Below is a small trained network, with its code and all its weights. Each question gives an input and a class and asks what happens when units are switched off, that is, made to give their printed mean instead of their output.

import numpy as np


def w(rows, s, z=0):
    codes = np.array(rows[::2]) - 128.0
    scale = np.full(codes.shape[1], s)
    scale[-1] = z or s
    return codes * scale


def f(y):
    return np.maximum(y, 0)


def log_softmax(a):
    a = a - a.max(-1, keepdims=True)
    return a - np.log(np.exp(a).sum(-1, keepdims=True))


def net(x, mask):
    res = np.array(x, float).reshape(1, 3) / 4 @ E
    y = f(res @ A[0][:, :-1].T + A[0][:, -1])
    res = res + np.where(mask, y, B[0][:, -1]) @ B[0][:, :-1]
    return log_softmax(res[-1] @ U[:, :-1].T + U[:, -1])


A, B = {}, {}
E = w([
[149,67,75,2,36,108,134],'x0',
[200,1,195,182,123,108,96],'x1',
[10,87,113,129,146,107,59],'x2',
],0.01)
A[0] = w([
[200,200,144,127,107,147,140,91],'n1',
[26,72,129,131,136,134,115,79],'n2',
[182,137,142,118,142,130,141,164],'n3',
[121,143,139,165,138,136,131,254],'n4',
[93,106,124,130,132,136,124,212],'n5',
[135,80,121,44,124,139,117,54],'n6',
[89,178,133,95,116,136,134,65],'n7',
[128,107,116,66,111,114,130,40],'n8',
[138,43,149,167,147,145,121,147],'n9',
[27,100,137,141,145,123,94,96],'n10',
[155,39,149,159,134,129,102,89],'n11',
[107,190,118,82,172,127,130,158],'n12',
[109,162,154,213,156,133,111,36],'n13',
[141,104,112,60,113,126,143,190],'n14',
[109,141,148,167,180,133,142,92],'n15',
[165,141,116,150,120,133,180,75],'n16',
[193,164,131,108,159,129,113,81],'n17',
[200,159,142,131,133,124,160,109],'n18',
[135,180,141,210,159,126,126,117],'n19',
[73,253,96,88,113,146,138,81],'n20',
[170,59,148,166,121,128,119,61],'n21',
],0.016,0.01)
B[0] = w([
[138,186,56,141,159,147,130,190],'n1',
[150,206,41,142,159,161,152,180],'n2',
[135,167,107,120,150,111,94,180],'n3',
[144,125,220,82,73,63,2,210],'n4',
[155,172,152,107,120,91,46,177],'n5',
[91,101,113,125,65,192,150,172],'n6',
[116,107,132,143,172,136,183,171],'n7',
[116,104,105,156,59,182,165,160],'n8',
[145,95,161,118,163,80,147,196],'n9',
[157,207,42,136,162,152,139,191],'n10',
[122,103,154,148,191,118,175,190],'n11',
[150,99,168,135,146,80,125,208],'n12',
[78,85,80,139,72,214,202,188],'n13',
[105,116,181,118,48,133,61,206],'n14',
[103,103,115,134,70,164,149,177],'n15',
[130,167,76,142,149,158,150,159],'n16',
[110,155,71,128,150,140,139,156],'n17',
[146,183,74,136,153,144,128,185],'n18',
[106,93,140,112,52,163,130,209],'n19',
[129,65,164,142,198,98,187,251],'n20',
[108,99,127,144,189,114,201,179],'n21',
],0.025,0.018)
U = w([
[148,52,176,168,197,86,199,87],'0',
[95,79,128,140,9,211,135,84],'1',
[184,229,39,156,159,155,117,79],'2',
[177,135,199,101,92,65,2,253],'3',
],0.011,0.0065)

Each question gives the input, the list of numbers given to net, and the class t.
The units are the neurons (one row each of A and B). Each row of codes is followed by its name. A weight is (code - 128) times the scale printed after its matrix; where a second scale follows, it is the last column's (A, B and U).
mask holds one flag per neuron, in row order. A switched-off neuron (its flag False) gives its mean, the last column of its row in B, instead of its output. The means were averaged over made-up inputs and are rounded, as every weight is.
A unit's drop is (log p(t) with every unit on - log p(t) with that unit switched off) / (log p(t) with every unit on - log p(t) with every unit switched off).
The circuit of an input: a set's keep is (log p(t) with only the set's units on - log p(t) with every unit switched off) / (log p(t) with every unit on - log p(t) with every unit switched off). Starting from the 12 units with the biggest drops (on a tie, the unit counted first), units are removed one at a time, each time the one whose removal leaves the highest keep (on an exact tie, the one counted first), for as long as the keep stays at least 0.8.
units of the circuit, in order: the units of the circuit, biggest drop first
most important unit: the unit with the biggest drop
k most important neurons: the k neurons with the biggest drops, biggest first
drop of u: that unit's drop, to one decimal
input [-6,7,8], class 2: most important unit	n10
input [1,3,-1], class 3: 2 most important neurons	n20; n13
input [3,1,2], class 3: 2 most important neurons	n13; n19
input [5,2,-6], class 2: 3 most important neurons	n19; n18; n13
input [-7,-2,-6], class 1: 2 most important neurons	n19; n13
input [-5,4,5], class 1: 2 most important neurons	n13; n20
input [-3,2,-1], class 3: units of the circuit, in order	n20; n4
input [-4,5,-7], class 2: 2 most important neurons	n20; n18
input [-5,4,0], class 1: 4 most important neurons	n20; n13; n19; n12
input [6,-1,7], class 2: 4 most important neurons	n2; n10; n19; n13
input [1,-8,8], class 0: 4 most important neurons	n20; n12; n7; n1
input [-6,5,-6], class 1: 3 most important neurons	n19; n20; n13
input [-5,4,-5], class 1: 4 most important neurons	n19; n20; n10; n13
input [2,4,5], class 2: units of the circuit, in order	n2
input [2,-3,-3], class 3: 4 most important neurons	n21; n11; n13; n10
input [-6,-3,2], class 1: drop of n13	0.3
input [-7,-2,0], class 1: drop of n17	0.0
input [3,0,-5], class 2: drop of n4	0.1
